Below is a small trained network, with its code and all its weights. Each question gives an input and a target symbol and asks what happens when units are switched off, that is, made to give their printed mean instead of their output.

import numpy as np


def w(rows, s, z=0):
    codes = np.array(rows[::2]) - 128.0
    scale = np.full(codes.shape[1], s)
    scale[-1] = z or s
    return codes * scale


def f(y):
    return np.maximum(y, 0)


def softmax(a):
    e = np.exp(a - a.max(-1, keepdims=True))
    return e / e.sum(-1, keepdims=True)


def log_softmax(a):
    a = a - a.max(-1, keepdims=True)
    return a - np.log(np.exp(a).sum(-1, keepdims=True))


def net(x, mask):
    ids = ['δελξπστω'.index(c) for c in x.split()]
    T = len(ids)
    res = E[ids] + P[:T]
    r = res
    for j in range(3):
        rows = slice(2 * j, 2 * j + 2)
        q, k, v = (r @ M[0][rows].T for M in (Q, K, V))
        z = softmax(np.where(np.tri(T) > 0, q @ k.T / 2**0.5, -1e9)) @ v
        o = O[0][rows]
        res = res + np.where(mask[j], z, o[:, -1]) @ o[:, :-1]
    y = f(res @ A[0][:, :-1].T + A[0][:, -1])
    res = res + np.where(mask[3:27], y, B[0][:, -1]) @ B[0][:, :-1]
    return log_softmax(res[-1] @ U[:, :-1].T + U[:, -1])


Q, K, V, O, A, B = {}, {}, {}, {}, {}, {}
E = w([
[114,186,190],'δ',
[116,180,200],'ε',
[225,136,133],'λ',
[114,208,183],'ξ',
[240,165,115],'π',
[173,6,49],'σ',
[133,60,202],'τ',
[2,72,66],'ω',
],0.016)
P = w([
[110,83,166],'0',
[104,46,198],'1',
[146,46,95],'2',
[182,2,66],'3',
[193,37,85],'4',
[176,78,41],'5',
],0.0026)
Q[0] = w([
[142,139,127],'h0',
[117,146,144],'h0',
[156,150,189],'h1',
[155,79,150],'h1',
[185,161,83],'h2',
[7,169,154],'h2',
],0.015)
K[0] = w([
[154,103,186],'h0',
[255,107,180],'h0',
[116,175,56],'h1',
[29,86,95],'h1',
[149,152,195],'h2',
[108,164,17],'h2',
],0.013)
V[0] = w([
[152,8,159],'h0',
[172,169,131],'h0',
[39,157,76],'h1',
[125,153,46],'h1',
[63,38,50],'h2',
[68,164,103],'h2',
],0.013)
O[0] = w([
[93,2,119,181],'h0',
[183,178,150,158],'h0',
[84,145,20,3],'h1',
[189,122,118,45],'h1',
[66,155,148,86],'h2',
[122,126,53,84],'h2',
],0.0091,0.0044)
A[0] = w([
[120,176,78,129],'n0',
[184,62,95,141],'n1',
[141,39,136,207],'n2',
[230,159,121,107],'n3',
[91,85,168,155],'n4',
[153,123,185,128],'n5',
[149,196,85,174],'n6',
[169,132,196,7],'n7',
[102,62,130,23],'n8',
[51,139,136,147],'n9',
[122,177,29,83],'n10',
[167,116,166,136],'n11',
[120,168,174,40],'n12',
[107,198,40,39],'n13',
[138,105,151,106],'n14',
[204,118,121,1],'n15',
[97,248,211,51],'n16',
[113,122,142,198],'n17',
[190,123,89,114],'n18',
[79,74,112,97],'n19',
[124,212,111,186],'n20',
[128,106,37,32],'n21',
[164,76,102,37],'n22',
[144,86,160,144],'n23',
],0.012,0.0072)
B[0] = w([
[132,146,157,146],'n0',
[51,141,161,210],'n1',
[42,178,92,245],'n2',
[151,118,162,234],'n3',
[128,182,106,210],'n4',
[121,154,70,217],'n5',
[143,120,64,173],'n6',
[148,92,111,192],'n7',
[254,134,140,177],'n8',
[169,61,103,191],'n9',
[133,92,136,146],'n10',
[126,151,115,213],'n11',
[118,19,166,159],'n12',
[132,125,160,145],'n13',
[132,119,150,163],'n14',
[145,92,124,171],'n15',
[144,56,108,230],'n16',
[121,154,82,181],'n17',
[74,95,111,175],'n18',
[188,135,133,190],'n19',
[180,154,88,186],'n20',
[153,188,174,150],'n21',
[157,72,155,161],'n22',
[87,172,205,203],'n23',
],0.0076,0.012)
U = w([
[141,154,132,121],'δ',
[145,129,141,129],'ε',
[135,109,197,90],'λ',
[167,167,119,189],'ξ',
[167,29,216,12],'π',
[77,2,198,87],'σ',
[74,231,160,254],'τ',
[98,61,63,128],'ω',
],0.0079,0.0045)

Each question gives the input, a string of symbols that net reads in full, and the target symbol t.
The units are the heads (2 rows each of Q, K, V and O) and the neurons (one row each of A and B). Each row of codes is followed by its name. A weight is (code - 128) times the scale printed after its matrix; where a second scale follows, it is the last column's (O, A, B and U).
mask holds one flag per unit, heads first, then neurons. A switched-off unit (its flag False) gives its mean, the last column of its rows in O or B, instead of its output. The means were averaged over made-up inputs and are rounded, as every weight is.
A unit's drop is (log p(t) with every unit on - log p(t) with that unit switched off) / (log p(t) with every unit on - log p(t) with every unit switched off).
The circuit of an input: a set's keep is (log p(t) with only the set's units on - log p(t) with every unit switched off) / (log p(t) with every unit on - log p(t) with every unit switched off). Starting from the 12 units with the biggest drops (on a tie, the unit counted first), units are removed one at a time, each time the one whose removal leaves the highest keep (on an exact tie, the one counted first), for as long as the keep stays at least 0.8.
circuit, biggest first: the units of the circuit, biggest drop first
unit that matters most: the unit with the biggest drop
k most important neurons: the k neurons with the biggest drops, biggest first
heads that matter: for each layer, one digit per head in row order, 1 if its drop is at least 0.15 and else 0, layers parted by /
drop when u is switched off: that unit's drop, to one decimal
input σ π σ τ δ, target σ: heads that matter : 001
input ξ δ δ, target ξ: heads that matter : 101
input ε π σ ω λ, target ω: heads that matter : 010
input π π σ π, target π: circuit, biggest first : h2; h1
input ω ω ε π, target ω: circuit, biggest first : h1
input ε π π δ, target π: circuit, biggest first : h0; h1; n2; n16
input ξ δ ε, target ξ: circuit, biggest first : h0; h2; n1
input ξ τ ξ σ ε, target σ: circuit, biggest first : h2; n16; n12
input ξ ω ξ λ, target ω: 2 most important neurons : n18; n6
input ω ε ω ε ω ε, target ω: heads that matter : 011
input ε λ π ε, target π: circuit, biggest first : h1; n2; n16
input σ ξ τ τ ξ π, target τ: 2 most important neurons : n16; n9
input π ξ π ε ε ξ, target π: heads that matter : 110
input τ σ π, target τ: unit that matters most : n2
input π π π π, target π: 2 most important neurons : n3; n15
input σ ξ σ, target σ: 2 most important neurons : n1; n22
input ω ξ ξ, target ω: 2 most important neurons : n16; n6
input ξ π τ ε σ, target τ: 2 most important neurons : n2; n16
input τ ξ λ, target τ: 2 most important neurons : n16; n9
input ε π π π ε, target π: drop when h0 is switched off : 0.6
input ξ δ ξ, target ξ: drop when h0 is switched off : 0.5
input σ π π, target σ: drop when n1 is switched off : 0.2
input ξ ω ε, target ω: most important neuron : n16
